Below is a small trained network, with its code and all its weights. Each question gives an input and a class and asks what happens when units are switched off, that is, made to give their printed mean instead of their output.

import numpy as np


def w(rows, s, z=0):
    codes = np.array(rows[::2]) - 128.0
    scale = np.full(codes.shape[1], s)
    scale[-1] = z or s
    return codes * scale


def f(y):
    return y / 2 * (1 + np.tanh(0.7978845608 * (y + 0.044715 * y**3)))


def log_softmax(a):
    a = a - a.max(-1, keepdims=True)
    return a - np.log(np.exp(a).sum(-1, keepdims=True))


def net(x, mask):
    res = np.array(x, float).reshape(1, 5) / 4 @ E
    y = f(res @ A[0][:, :-1].T + A[0][:, -1])
    res = res + np.where(mask, y, B[0][:, -1]) @ B[0][:, :-1]
    return log_softmax(res[-1] @ U[:, :-1].T + U[:, -1])


A, B = {}, {}
E = w([
[118,59,203,38,128,253],'x0',
[219,88,11,98,58,142],'x1',
[21,68,102,223,32,182],'x2',
[98,99,43,140,253,171],'x3',
[239,164,168,232,148,210],'x4',
],0.0055)
A[0] = w([
[237,159,195,215,86,177,62],'n0',
[148,149,99,181,118,45,61],'n1',
[136,108,153,73,128,180,66],'n2',
[143,100,187,56,91,198,94],'n3',
[77,125,117,51,94,74,69],'n4',
[121,124,67,133,187,156,53],'n5',
[74,115,120,44,73,56,82],'n6',
[205,163,184,59,146,76,60],'n7',
[197,111,64,97,69,150,50],'n8',
[98,148,173,141,159,121,85],'n9',
[95,130,115,86,118,102,63],'n10',
[187,113,75,97,58,141,45],'n11',
[63,114,143,204,7,160,75],'n12',
[199,161,157,63,149,84,92],'n13',
[186,151,200,126,24,81,14],'n14',
[99,117,120,83,118,96,12],'n15',
[133,139,187,97,31,83,74],'n16',
[80,145,215,156,155,98,37],'n17',
[138,137,117,172,131,76,46],'n18',
[86,117,112,84,111,102,64],'n19',
[79,115,99,174,81,167,31],'n20',
[156,140,139,153,132,152,24],'n21',
[136,117,159,70,97,196,65],'n22',
[187,133,140,195,149,172,47],'n23',
[104,134,117,95,119,107,1],'n24',
[111,112,66,138,219,157,4],'n25',
[140,161,103,173,121,65,38],'n26',
[134,107,153,96,129,175,43],'n27',
[79,162,236,156,151,108,65],'n28',
[175,154,137,82,170,102,45],'n29',
[143,163,115,176,104,44,84],'n30',
[173,111,74,101,81,128,98],'n31',
],0.014,0.0058)
B[0] = w([
[90,164,185,101,255,145,254],'n0',
[77,159,167,143,57,106,194],'n1',
[85,138,149,160,80,110,167],'n2',
[62,161,169,141,43,123,216],'n3',
[115,155,173,126,207,131,205],'n4',
[95,82,82,112,120,182,169],'n5',
[99,144,191,100,216,143,229],'n6',
[191,69,126,206,134,107,230],'n7',
[171,143,94,45,122,61,198],'n8',
[122,102,121,71,115,91,155],'n9',
[136,173,108,165,180,114,151],'n10',
[165,147,70,68,118,68,189],'n11',
[216,50,159,216,127,105,244],'n12',
[192,55,174,171,127,119,228],'n13',
[73,88,14,129,120,218,201],'n14',
[97,163,77,178,199,67,142],'n15',
[89,106,27,127,116,222,199],'n16',
[167,154,62,71,117,66,177],'n17',
[78,156,107,164,104,76,148],'n18',
[127,158,142,146,183,120,163],'n19',
[168,85,107,193,144,68,175],'n20',
[117,171,65,184,175,74,130],'n21',
[70,163,134,159,73,98,180],'n22',
[93,150,149,131,212,106,190],'n23',
[89,166,34,195,192,49,125],'n24',
[82,91,45,145,130,198,184],'n25',
[80,174,121,167,80,83,170],'n26',
[97,163,106,178,102,80,148],'n27',
[169,137,91,29,108,77,200],'n28',
[162,89,118,199,131,80,185],'n29',
[71,148,178,132,51,130,198],'n30',
[162,126,134,51,114,97,188],'n31',
],0.037,0.008)
U = w([
[195,60,141,200,142,92,64],'0',
[111,159,159,132,227,118,107],'1',
[91,161,158,159,68,99,121],'2',
[188,129,96,54,123,76,148],'3',
[112,85,57,145,142,189,253],'4',
[248,147,255,86,82,251,174],'5',
[237,243,121,171,123,175,45],'6',
],0.0078,0.0065)

Each question gives the input, the list of numbers given to net, and the class t.
The units are the neurons (one row each of A and B). Each row of codes is followed by its name. A weight is (code - 128) times the scale printed after its matrix; where a second scale follows, it is the last column's (A, B and U).
mask holds one flag per neuron, in row order. A switched-off neuron (its flag False) gives its mean, the last column of its row in B, instead of its output. The means were averaged over made-up inputs and are rounded, as every weight is.
A unit's drop is (log p(t) with every unit on - log p(t) with that unit switched off) / (log p(t) with every unit on - log p(t) with every unit switched off).
The circuit of an input: a set's keep is (log p(t) with only the set's units on - log p(t) with every unit switched off) / (log p(t) with every unit on - log p(t) with every unit switched off). Starting from the 12 units with the biggest drops (on a tie, the unit counted first), units are removed one at a time, each time the one whose removal leaves the highest keep (on an exact tie, the one counted first), for as long as the keep stays at least 0.8.
units of the circuit, in order: the units of the circuit, biggest drop first
top k neurons: the k neurons with the biggest drops, biggest first
drop of u: that unit's drop, to one decimal
input [-4,6,6,3,7], class 1: units of the circuit, in order	n0
input [8,-4,-8,0,-2], class 0: top 2 neurons	n7; n13
input [-5,2,-2,6,-1], class 4: top 3 neurons	n25; n5; n3
input [-3,7,-6,8,0], class 4: top 3 neurons	n25; n5; n28
input [-3,5,-2,5,-4], class 3: top 4 neurons	n14; n0; n16; n31
input [3,2,-5,2,6], class 1: top 3 neurons	n0; n12; n23
input [-7,-3,5,7,1], class 2: top 3 neurons	n1; n14; n16
input [-7,-8,-3,6,2], class 3: top 3 neurons	n28; n17; n3
input [1,-8,-6,-5,-6], class 3: top 3 neurons	n28; n17; n12
input [7,6,3,1,-4], class 2: top 2 neurons	n3; n22
input [0,7,-2,-8,-6], class 4: top 2 neurons	n16; n14
input [1,-3,-3,-7,-4], class 4: drop of n16	0.1
input [-3,7,-3,7,3], class 3: drop of n14	0.3
input [-5,-8,5,-1,-3], class 3: units of the circuit, in order	n28
input [8,0,-6,2,-2], class 2: drop of n3	0.8
